Below are the code and all the weights of a small trained network. Each question names an input and a target symbol and asks about switching units off, where a switched-off unit gives its printed mean instead of its output.

import numpy as np


def w(rows, s, z=0):
    codes = np.array(rows[::2]) - 128.0
    scale = np.full(codes.shape[1], s)
    scale[-1] = z or s
    return codes * scale


def norm(h):
    return h / np.sqrt((h * h).mean(-1, keepdims=True) + 1e-5)


def f(y):
    return y / 2 * (1 + np.tanh(0.7978845608 * (y + 0.044715 * y**3)))


def softmax(a):
    e = np.exp(a - a.max(-1, keepdims=True))
    return e / e.sum(-1, keepdims=True)


def log_softmax(a):
    a = a - a.max(-1, keepdims=True)
    return a - np.log(np.exp(a).sum(-1, keepdims=True))


def net(x, mask):
    ids = ['ΓΔΞΠΣΦΨΩαβζηλμτ'.index(c) for c in x.split()]
    T = len(ids)
    res = E[ids] + P[:T]
    u = 0
    for l in range(2):
        r = norm(res)
        for j in range(2):
            rows = slice(2 * j, 2 * j + 2)
            q, k, v = (r @ M[l][rows].T for M in (Q, K, V))
            z = softmax(np.where(np.tri(T) > 0, q @ k.T / 2**0.5, -1e9)) @ v
            o = O[l][rows]
            res = res + np.where(mask[u + j], z, o[:, -1]) @ o[:, :-1]
        u += 2
        y = f(norm(res) @ A[l][:, :-1].T + A[l][:, -1])
        res = res + np.where(mask[u : u + 8], y, B[l][:, -1]) @ B[l][:, :-1]
        u += 8
    return log_softmax(norm(res)[-1] @ U[:, :-1].T + U[:, -1])


Q, K, V, O, A, B = {}, {}, {}, {}, {}, {}
E = w([
[176,172,96,73,124,151,91,145,55,103],'Γ',
[150,189,131,97,86,135,12,151,106,85],'Δ',
[116,116,79,102,150,138,187,185,144,42],'Ξ',
[97,189,110,130,182,123,135,78,120,144],'Π',
[42,143,166,149,206,96,169,125,79,153],'Σ',
[135,150,89,29,118,180,137,91,154,76],'Φ',
[255,134,47,132,36,147,94,118,118,71],'Ψ',
[229,79,43,120,55,153,146,39,88,135],'Ω',
[131,189,139,152,62,169,100,71,119,140],'α',
[107,132,118,164,74,119,200,174,153,80],'β',
[165,61,127,210,59,126,88,184,69,136],'ζ',
[179,41,59,108,181,183,144,102,103,65],'η',
[193,116,80,160,148,99,166,176,104,75],'λ',
[9,141,146,118,179,164,118,108,105,119],'μ',
[185,130,180,131,150,134,76,85,206,101],'τ',
],0.019)
P = w([
[67,95,57,179,77,56,96,116,123,88],'0',
[137,182,9,91,94,251,128,143,189,180],'1',
[100,188,232,75,100,80,164,224,88,137],'2',
[136,81,187,171,97,130,181,141,61,52],'3',
[165,183,31,95,90,228,109,135,190,211],'4',
[73,185,180,61,107,91,167,217,59,149],'5',
[155,72,188,164,117,116,164,131,77,71],'6',
[180,182,36,94,81,216,93,128,192,230],'7',
[82,190,167,43,98,61,140,174,68,192],'8',
[153,69,183,163,117,104,141,117,90,87],'9',
],0.011)
Q[0] = w([
[177,19,128,81,113,174,121,105,3,98],'0.h1',
[118,45,48,201,157,114,123,36,150,141],'0.h1',
[99,31,141,81,170,206,23,59,97,34],'0.h2',
[139,67,130,183,51,120,182,153,91,64],'0.h2',
],0.0056)
K[0] = w([
[240,20,143,88,165,136,103,139,65,74],'0.h1',
[146,112,75,201,182,166,130,83,165,109],'0.h1',
[121,65,176,84,151,149,61,75,52,56],'0.h2',
[122,97,101,181,94,192,174,141,90,3],'0.h2',
],0.0069)
V[0] = w([
[151,77,91,72,126,26,115,52,78,104],'0.h1',
[144,205,148,241,175,154,138,82,163,164],'0.h1',
[164,161,10,119,61,84,190,202,138,101],'0.h2',
[129,104,219,52,125,175,106,96,166,252],'0.h2',
],0.004)
O[0] = w([
[146,108,129,203,149,118,214,200,118,38,138],'0.h1',
[254,133,166,148,70,71,4,141,160,94,56],'0.h1',
[172,106,52,66,86,49,130,85,201,237,253],'0.h2',
[3,96,33,57,111,183,204,179,187,56,14],'0.h2',
],0.0066,0.0048)
A[0] = w([
[128,160,75,103,87,97,164,158,106,191,121],'0.n1',
[135,172,178,90,109,159,82,107,191,211,254],'0.n2',
[201,150,133,180,101,143,97,74,62,110,100],'0.n3',
[103,133,162,255,165,195,131,49,140,155,154],'0.n4',
[61,184,181,111,188,129,106,72,107,75,144],'0.n5',
[131,128,162,64,123,85,193,139,110,37,87],'0.n6',
[130,189,99,82,162,228,113,117,129,199,141],'0.n7',
[146,167,130,93,79,214,166,100,218,70,127],'0.n8',
],0.0087,0.0048)
B[0] = w([
[49,157,227,141,205,199,84,119,130,158,254],'0.n1',
[139,103,96,97,170,238,196,182,53,55,250],'0.n2',
[38,126,218,2,186,149,159,188,201,70,218],'0.n3',
[247,166,5,80,131,82,162,155,225,154,161],'0.n4',
[177,119,164,108,120,195,86,77,50,155,177],'0.n5',
[132,124,171,54,183,154,182,120,173,222,180],'0.n6',
[147,95,190,196,25,90,130,177,190,205,241],'0.n7',
[174,88,164,119,152,104,85,136,57,195,196],'0.n8',
],0.0069,0.0066)
Q[1] = w([
[146,92,69,137,130,231,71,183,207,254],'1.h1',
[97,217,190,51,110,80,114,109,80,196],'1.h1',
[127,167,165,50,208,90,139,156,138,35],'1.h2',
[85,142,212,126,129,44,153,34,4,88],'1.h2',
],0.0072)
K[1] = w([
[58,135,50,130,159,50,3,64,181,101],'1.h1',
[83,187,170,77,67,142,128,131,94,215],'1.h1',
[188,127,126,53,184,153,171,240,144,93],'1.h2',
[177,86,214,136,99,239,157,124,54,214],'1.h2',
],0.0079)
V[1] = w([
[203,230,177,194,149,118,59,55,224,119],'1.h1',
[77,243,71,58,79,65,128,77,77,226],'1.h1',
[171,190,80,136,48,181,159,76,50,122],'1.h2',
[159,170,95,68,208,136,176,254,118,104],'1.h2',
],0.0066)
O[1] = w([
[150,158,134,162,193,176,187,153,116,131,7],'1.h1',
[140,202,144,117,110,74,202,153,132,81,210],'1.h1',
[166,184,146,150,97,104,133,51,99,191,158],'1.h2',
[93,146,11,197,112,83,111,155,113,118,254],'1.h2',
],0.012,0.0035)
A[1] = w([
[66,187,138,104,145,96,159,137,174,67,86],'1.n1',
[111,152,40,90,142,164,117,207,133,70,34],'1.n2',
[137,141,126,104,41,122,121,174,251,92,103],'1.n3',
[106,57,139,216,82,131,192,50,193,103,125],'1.n4',
[133,71,111,143,164,109,128,97,105,43,254],'1.n5',
[140,132,124,72,132,215,125,162,227,162,8],'1.n6',
[151,131,182,135,170,77,135,132,67,95,133],'1.n7',
[137,145,151,193,68,176,44,165,138,199,139],'1.n8',
],0.012,0.0043)
B[1] = w([
[167,93,116,113,105,149,111,91,66,106,234],'1.n1',
[109,121,110,107,141,122,180,68,180,125,254],'1.n2',
[68,123,148,214,102,121,109,139,123,212,236],'1.n3',
[103,142,184,203,198,132,156,120,145,6,191],'1.n4',
[160,198,177,101,110,159,131,170,102,187,206],'1.n5',
[52,175,157,88,201,58,92,129,102,131,237],'1.n6',
[80,85,91,169,143,94,97,144,143,118,185],'1.n7',
[190,92,95,155,98,103,144,85,114,64,250],'1.n8',
],0.013,0.0054)
U = w([
[56,78,97,67,188,115,160,112,127,71,92],'Γ',
[25,107,183,110,124,169,2,95,111,121,97],'Δ',
[117,139,107,134,148,183,254,181,126,156,80],'Ξ',
[203,193,57,143,128,118,127,113,151,88,206],'Π',
[125,117,94,164,203,22,117,114,98,161,4],'Σ',
[174,66,194,84,96,79,120,68,141,187,65],'Φ',
[92,114,179,168,50,178,125,183,131,224,134],'Ψ',
[205,179,194,142,78,208,181,89,161,104,137],'Ω',
[63,136,73,166,94,154,144,106,200,179,169],'α',
[14,106,185,193,188,103,117,120,132,128,175],'β',
[155,29,114,170,97,112,69,149,110,145,171],'ζ',
[116,84,116,146,173,226,106,170,83,126,221],'η',
[167,186,127,139,124,97,123,239,118,144,163],'λ',
[150,197,137,176,208,152,98,45,49,164,31],'μ',
[85,185,206,64,179,150,96,154,184,150,190],'τ',
],0.011,0.004)

Each question gives the input, a string of symbols that net reads in full, and the target symbol t.
The units are the heads (2 rows each of Q, K, V and O) and the neurons (one row each of A and B). Each row of codes is followed by its name. A weight is (code - 128) times the scale printed after its matrix; where a second scale follows, it is the last column's (O, A, B and U).
mask holds one flag per unit, layer by layer, with each layer's heads first. A switched-off unit (its flag False) gives its mean, the last column of its rows in O or B, instead of its output. The means were averaged over made-up inputs and are rounded, as every weight is.
A unit's drop is (log p(t) with every unit on - log p(t) with that unit switched off) / (log p(t) with every unit on - log p(t) with every unit switched off).
The circuit of an input: a set's keep is (log p(t) with only the set's units on - log p(t) with every unit switched off) / (log p(t) with every unit on - log p(t) with every unit switched off). Starting from the 12 units with the biggest drops (on a tie, the unit counted first), units are removed one at a time, each time the one whose removal leaves the highest keep (on an exact tie, the one counted first), for as long as the keep stays at least 0.8.
units of the circuit, in order: the units of the circuit, biggest drop first
most important unit: the unit with the biggest drop
top k neurons: the k neurons with the biggest drops, biggest first
drop of u: that unit's drop, to one decimal
input Ω α β η η Π, target μ: units of the circuit, in order -> 0.n5
input Ω Φ β, target Ψ: top 2 neurons -> 1.n6, 0.n3
input Ω μ Γ β λ, target Φ: units of the circuit, in order -> 1.h2, 0.n2
input Φ Γ α Π Δ β η η, target Ψ: units of the circuit, in order -> 1.h1, 0.n7, 1.n3
input β Δ Γ Γ Φ, target τ: units of the circuit, in order -> 1.n6, 0.n7
input β β μ λ Ω, target τ: units of the circuit, in order -> 1.h2, 1.n6, 0.n2
input λ ζ β β β, target Γ: units of the circuit, in order -> 0.n2, 1.h2, 1.n6, 1.n2
input Π Γ Σ Φ Π, target Ξ: units of the circuit, in order -> 1.h1, 0.n2
input Ω β Φ Φ, target Φ: top 3 neurons -> 0.n2, 0.n8, 0.n3
input Σ Ω Φ Φ β Γ τ Γ, target λ: top 3 neurons -> 0.n7, 0.n2, 0.n4
input η Φ η β η β Ξ, target Ξ: top 4 neurons -> 0.n6, 0.n7, 1.n5, 1.n6
input η Ξ β Δ Δ β Π Π, target ζ: top 3 neurons -> 0.n7, 0.n2, 1.n8
input τ τ η λ Ω Σ β β β μ, target μ: units of the circuit, in order -> 0.n5, 0.n4
input Π β α λ, target λ: units of the circuit, in order -> 1.n5, 1.h2
input μ β Ψ τ β Σ Σ, target Σ: units of the circuit, in order -> 0.n4, 0.n1
input τ β Π Ξ λ Γ Π, target Π: top neuron -> 0.n4
input μ Ξ β Ψ τ β Δ Γ ζ, target ζ: top 3 neurons -> 0.n7, 1.n8, 1.n6
input Δ Ψ Φ Φ β Ξ β Γ, target Σ: top 2 neurons -> 1.n6, 0.n7
input Π Γ β Φ ζ ζ β Ω η Ω, target Ω: top 2 neurons -> 1.n5, 0.n7
input Γ Ω Γ Γ Ψ, target α: top 2 neurons -> 0.n3, 1.n2
input Ξ Ψ η μ Γ Π Ψ β, target β: units of the circuit, in order -> 1.n6
input β Γ Π, target μ: units of the circuit, in order -> 0.n3, 0.n5
input μ Ω Γ β η, target Ω: top 4 neurons -> 0.n5, 0.n3, 0.n4, 0.n1
input Π Γ μ β Γ, target Ξ: top 2 neurons -> 0.n2, 0.n4
input β λ Φ τ, target τ: top 2 neurons -> 0.n4, 0.n3
input Π ζ β μ β β, target Ψ: top 4 neurons -> 1.n6, 0.n3, 1.n8, 1.n2
input Σ η α β Π, target λ: most important unit -> 0.n7
input μ μ η, target Ξ: drop of 0.n8 -> 0.1
